Below is a small trained network, with its code and all its weights. Each question gives an input and a class and asks what happens when units are switched off, that is, made to give their printed mean instead of their output.

import numpy as np


def w(rows, s, z=0):
    codes = np.array(rows[::2]) - 128.0
    scale = np.full(codes.shape[1], s)
    scale[-1] = z or s
    return codes * scale


def norm(h):
    return h / np.sqrt((h * h).mean(-1, keepdims=True) + 1e-5)


def f(y):
    return y / 2 * (1 + np.tanh(0.7978845608 * (y + 0.044715 * y**3)))


def log_softmax(a):
    a = a - a.max(-1, keepdims=True)
    return a - np.log(np.exp(a).sum(-1, keepdims=True))


def net(x, mask):
    res = np.array(x, float).reshape(1, 5) / 4 @ E
    u = 0
    for l in range(4):
        y = f(norm(res) @ A[l][:, :-1].T + A[l][:, -1])
        res = res + np.where(mask[u : u + 3], y, B[l][:, -1]) @ B[l][:, :-1]
        u += 3
    return log_softmax(norm(res)[-1] @ U[:, :-1].T + U[:, -1])


A, B = {}, {}
E = w([
[80,145,59,74,116,182,50,122,166,199],'x0',
[48,53,79,174,113,195,92,30,30,255],'x1',
[174,46,163,155,91,145,20,136,116,187],'x2',
[106,110,163,169,134,161,130,139,100,123],'x3',
[110,150,166,53,109,146,183,154,60,107],'x4',
],0.0062)
A[0] = w([
[114,103,166,61,141,95,196,155,120,84,5],'0.n1',
[136,113,92,128,124,153,104,131,108,125,73],'0.n2',
[155,179,137,75,148,139,192,95,253,49,51],'0.n3',
],0.0076,0.0026)
B[0] = w([
[239,113,136,136,155,104,98,181,2,96,182],'0.n1',
[126,60,129,251,160,2,84,136,55,62,130],'0.n2',
[33,205,49,66,95,108,79,168,181,124,255],'0.n3',
],0.0089,0.0069)
A[1] = w([
[128,85,107,74,148,143,158,134,3,46,155],'1.n1',
[213,55,166,153,110,188,68,100,236,162,2],'1.n2',
[67,83,75,156,192,198,104,25,74,185,127],'1.n3',
],0.0057,0.0019)
B[1] = w([
[165,151,93,150,43,167,95,114,112,108,185],'1.n1',
[110,163,188,161,199,100,90,249,69,71,167],'1.n2',
[92,98,177,120,76,81,177,112,80,171,254],'1.n3',
],0.013,0.0059)
A[2] = w([
[126,168,72,74,188,35,147,127,203,107,83],'2.n1',
[118,154,141,97,188,154,34,126,136,155,254],'2.n2',
[254,206,183,108,90,167,162,141,162,89,169],'2.n3',
],0.0071,0.00091)
B[2] = w([
[46,83,138,249,227,58,171,67,253,179,255],'2.n1',
[130,205,192,210,254,47,233,84,88,87,166],'2.n2',
[251,158,58,49,94,200,189,88,171,150,218],'2.n3',
],0.0074,0.0053)
A[3] = w([
[108,161,127,72,111,112,132,128,254,68,246],'3.n1',
[135,96,161,165,133,81,53,173,162,77,250],'3.n2',
[186,170,81,134,125,209,165,100,68,119,79],'3.n3',
],0.0094,0.0013)
B[3] = w([
[76,47,83,201,141,171,191,30,181,175,255],'3.n1',
[53,146,1,25,248,168,64,146,126,52,183],'3.n2',
[204,134,222,99,169,156,69,140,179,100,177],'3.n3',
],0.0081,0.0087)
U = w([
[76,97,176,150,13,112,136,111,81,231,167],'0',
[217,168,134,96,81,188,122,127,130,95,225],'1',
[93,145,139,131,215,109,40,200,102,96,1],'2',
[70,152,46,141,148,135,164,107,253,149,148],'3',
],0.012,0.00093)

Each question gives the input, the list of numbers given to net, and the class t.
The units are the neurons (one row each of A and B). Each row of codes is followed by its name. A weight is (code - 128) times the scale printed after its matrix; where a second scale follows, it is the last column's (A, B and U).
mask holds one flag per neuron, layer by layer. A switched-off neuron (its flag False) gives its mean, the last column of its row in B, instead of its output. The means were averaged over made-up inputs and are rounded, as every weight is.
A unit's drop is (log p(t) with every unit on - log p(t) with that unit switched off) / (log p(t) with every unit on - log p(t) with every unit switched off).
The circuit of an input: a set's keep is (log p(t) with only the set's units on - log p(t) with every unit switched off) / (log p(t) with every unit on - log p(t) with every unit switched off). Starting from all 12 units, units are removed one at a time, each time the one whose removal leaves the highest keep (on an exact tie, the one counted first), for as long as the keep stays at least 0.8.
circuit, biggest first: the units of the circuit, biggest drop first
most important unit: the unit with the biggest drop
top k neurons: the k neurons with the biggest drops, biggest first
k most important neurons of layer l: the k neurons of layer l with the biggest drops, biggest first
drop when u is switched off: that unit's drop, to one decimal
input [3,3,8,3,-6], class 2: circuit, biggest first : (1.n2)
input [1,1,8,-4,8], class 2: 2 most important neurons of layer 0 : (0.n1 0.n3)
input [-3,-4,3,3,-8], class 2: circuit, biggest first : (1.n2 0.n3)
input [-7,4,-1,-6,-1], class 0: top 3 neurons : (0.n1 2.n3 3.n2)
input [-1,-2,1,1,-8], class 2: circuit, biggest first : (1.n2 0.n3)
input [2,5,7,-1,-8], class 2: circuit, biggest first : (1.n2 3.n1)
input [-5,4,-7,0,-2], class 1: top 2 neurons : (0.n3 2.n1)
input [3,1,-2,-2,2], class 0: top 2 neurons : (0.n3 0.n1)
input [-7,4,-4,-6,-7], class 0: top 2 neurons : (0.n3 3.n2)
input [0,-8,3,6,6], class 1: top 2 neurons : (0.n1 2.n3)
input [1,4,-4,1,8], class 1: top 2 neurons : (1.n1 3.n3)
input [1,2,1,-3,4], class 0: drop when 0.n1 is switched off : 0.7
input [0,0,-7,0,4], class 1: drop when 3.n2 is switched off : 0.1
input [7,4,2,-3,-8], class 0: most important unit : 1.n3
input [4,2,5,6,-8], class 2: drop when 1.n2 is switched off : 0.9
input [4,-1,2,2,6], class 1: drop when 0.n3 is switched off : 0.7
